Below is a small trained network, with its code and all its weights. Each question gives an input and a target symbol and asks what happens when units are switched off, that is, made to give their printed mean instead of their output.

import numpy as np


def w(rows, s, z=0):
    codes = np.array(rows[::2]) - 128.0
    scale = np.full(codes.shape[1], s)
    scale[-1] = z or s
    return codes * scale


def f(y):
    return y / 2 * (1 + np.tanh(0.7978845608 * (y + 0.044715 * y**3)))


def softmax(a):
    e = np.exp(a - a.max(-1, keepdims=True))
    return e / e.sum(-1, keepdims=True)


def log_softmax(a):
    a = a - a.max(-1, keepdims=True)
    return a - np.log(np.exp(a).sum(-1, keepdims=True))


def net(x, mask):
    ids = ['ΛΞΣΨαβδεζημτφ'.index(c) for c in x.split()]
    T = len(ids)
    res = E[ids] + P[:T]
    r = res
    for j in range(2):
        rows = slice(4 * j, 4 * j + 4)
        q, k, v = (r @ M[0][rows].T for M in (Q, K, V))
        z = softmax(np.where(np.tri(T) > 0, q @ k.T / 4**0.5, -1e9)) @ v
        o = O[0][rows]
        res = res + np.where(mask[j], z, o[:, -1]) @ o[:, :-1]
    y = f(res @ A[0][:, :-1].T + A[0][:, -1])
    res = res + np.where(mask[2:14], y, B[0][:, -1]) @ B[0][:, :-1]
    return log_softmax(res[-1] @ U[:, :-1].T + U[:, -1])


Q, K, V, O, A, B = {}, {}, {}, {}, {}, {}
E = w([
[132,180,170],'Λ',
[93,88,150],'Ξ',
[69,178,164],'Σ',
[221,186,254],'Ψ',
[111,127,118],'α',
[162,59,156],'β',
[89,95,143],'δ',
[127,154,39],'ε',
[86,111,144],'ζ',
[120,173,176],'η',
[166,100,166],'μ',
[95,90,146],'τ',
[179,96,183],'φ',
],0.019)
P = w([
[73,96,255],'0',
[181,171,150],'1',
[170,157,155],'2',
[160,136,175],'3',
[146,118,196],'4',
[148,124,187],'5',
],0.0065)
Q[0] = w([
[14,91,90],'H1',
[23,147,59],'H1',
[138,41,182],'H1',
[99,72,254],'H1',
[61,127,204],'H2',
[252,251,101],'H2',
[163,245,155],'H2',
[100,157,18],'H2',
],0.0096)
K[0] = w([
[43,65,61],'H1',
[65,127,5],'H1',
[90,64,186],'H1',
[69,127,236],'H1',
[30,147,228],'H2',
[211,194,72],'H2',
[176,216,129],'H2',
[50,120,4],'H2',
],0.011)
V[0] = w([
[226,170,173],'H1',
[144,149,77],'H1',
[144,53,126],'H1',
[67,89,124],'H1',
[237,154,139],'H2',
[113,53,162],'H2',
[134,254,163],'H2',
[71,164,97],'H2',
],0.012)
O[0] = w([
[102,135,198,253],'H1',
[113,79,53,37],'H1',
[176,202,119,112],'H1',
[159,75,44,94],'H1',
[142,1,139,197],'H2',
[228,221,117,174],'H2',
[91,97,233,234],'H2',
[41,200,129,52],'H2',
],0.0084,0.0067)
A[0] = w([
[163,130,159,45],'N1',
[231,114,139,80],'N2',
[61,99,71,64],'N3',
[182,152,95,1],'N4',
[104,136,103,143],'N5',
[125,71,176,125],'N6',
[176,182,76,176],'N7',
[77,109,193,78],'N8',
[119,133,9,81],'N9',
[85,136,62,32],'N10',
[199,127,141,170],'N11',
[66,174,102,254],'N12',
],0.013,0.0052)
B[0] = w([
[70,150,84,178],'N1',
[75,38,115,187],'N2',
[194,161,150,141],'N3',
[255,184,217,137],'N4',
[104,145,132,132],'N5',
[140,136,71,249],'N6',
[132,145,46,164],'N7',
[168,159,125,249],'N8',
[201,136,215,146],'N9',
[211,143,214,135],'N10',
[87,98,88,188],'N11',
[43,149,115,160],'N12',
],0.0097,0.018)
U = w([
[191,175,201,183],'Λ',
[199,137,95,42],'Ξ',
[1,140,175,3],'Σ',
[219,63,202,121],'Ψ',
[58,129,106,89],'α',
[174,74,54,79],'β',
[170,155,87,62],'δ',
[73,122,110,139],'ε',
[79,164,68,157],'ζ',
[114,125,146,84],'η',
[108,80,103,156],'μ',
[184,140,88,67],'τ',
[86,66,107,67],'φ',
],0.0096,0.0047)

Each question gives the input, a string of symbols that net reads in full, and the target symbol t.
The units are the heads (4 rows each of Q, K, V and O) and the neurons (one row each of A and B). Each row of codes is followed by its name. A weight is (code - 128) times the scale printed after its matrix; where a second scale follows, it is the last column's (O, A, B and U).
mask holds one flag per unit, heads first, then neurons. A switched-off unit (its flag False) gives its mean, the last column of its rows in O or B, instead of its output. The means were averaged over made-up inputs and are rounded, as every weight is.
A unit's drop is (log p(t) with every unit on - log p(t) with that unit switched off) / (log p(t) with every unit on - log p(t) with every unit switched off).
The circuit of an input: a set's keep is (log p(t) with only the set's units on - log p(t) with every unit switched off) / (log p(t) with every unit on - log p(t) with every unit switched off). Starting from the 12 units with the biggest drops (on a tie, the unit counted first), units are removed one at a time, each time the one whose removal leaves the highest keep (on an exact tie, the one counted first), for as long as the keep stays at least 0.8.
circuit, biggest first: the units of the circuit, biggest drop first
most important unit: the unit with the biggest drop
k most important neurons: the k neurons with the biggest drops, biggest first
heads that matter: for each layer, one digit per head in row order, 1 if its drop is at least 0.15 and else 0, layers parted by /
drop of u: that unit's drop, to one decimal
input Σ ζ ζ, target Σ: 2 most important neurons	[N6, N12]
input Σ Λ τ, target Σ: heads that matter	01
input ε ζ φ μ, target φ: circuit, biggest first	[H2, N2, N11, N8]
input Λ β Ψ ε Ξ Λ, target Ψ: heads that matter	01
input β α ε Ψ Σ, target Ψ: heads that matter	01
input Σ Λ δ δ, target Σ: heads that matter	01
input ζ β Σ ε β, target β: circuit, biggest first	[H2, H1, N2]
input β τ Ξ, target β: circuit, biggest first	[H2, N2, H1]
input Ψ Λ τ δ, target Ψ: most important unit	N12
input Λ Ψ ζ, target Λ: 2 most important neurons	[N2, N11]
input Σ α β β ζ, target Σ: circuit, biggest first	[H2, N6]
input Ψ ζ ζ, target Ψ: circuit, biggest first	[H2, N12]
input β μ Σ, target Σ: circuit, biggest first	[H2, N12]
input ε ε Σ, target Σ: most important unit	H2
input β τ τ δ, target β: 2 most important neurons	[N7, N2]
input ζ Λ ε β δ, target ζ: 2 most important neurons	[N7, N8]
input Ψ δ τ, target Ψ: 2 most important neurons	[N12, N7]
input τ Σ φ, target φ: drop of H2	0.3
input β ζ ζ Ξ, target β: drop of H2	0.7
input Ψ Ψ α, target Ψ: circuit, biggest first	[H2]
input β Ψ τ, target β: drop of N2	0.2
input β Ψ ε τ, target β: drop of H1	0.3
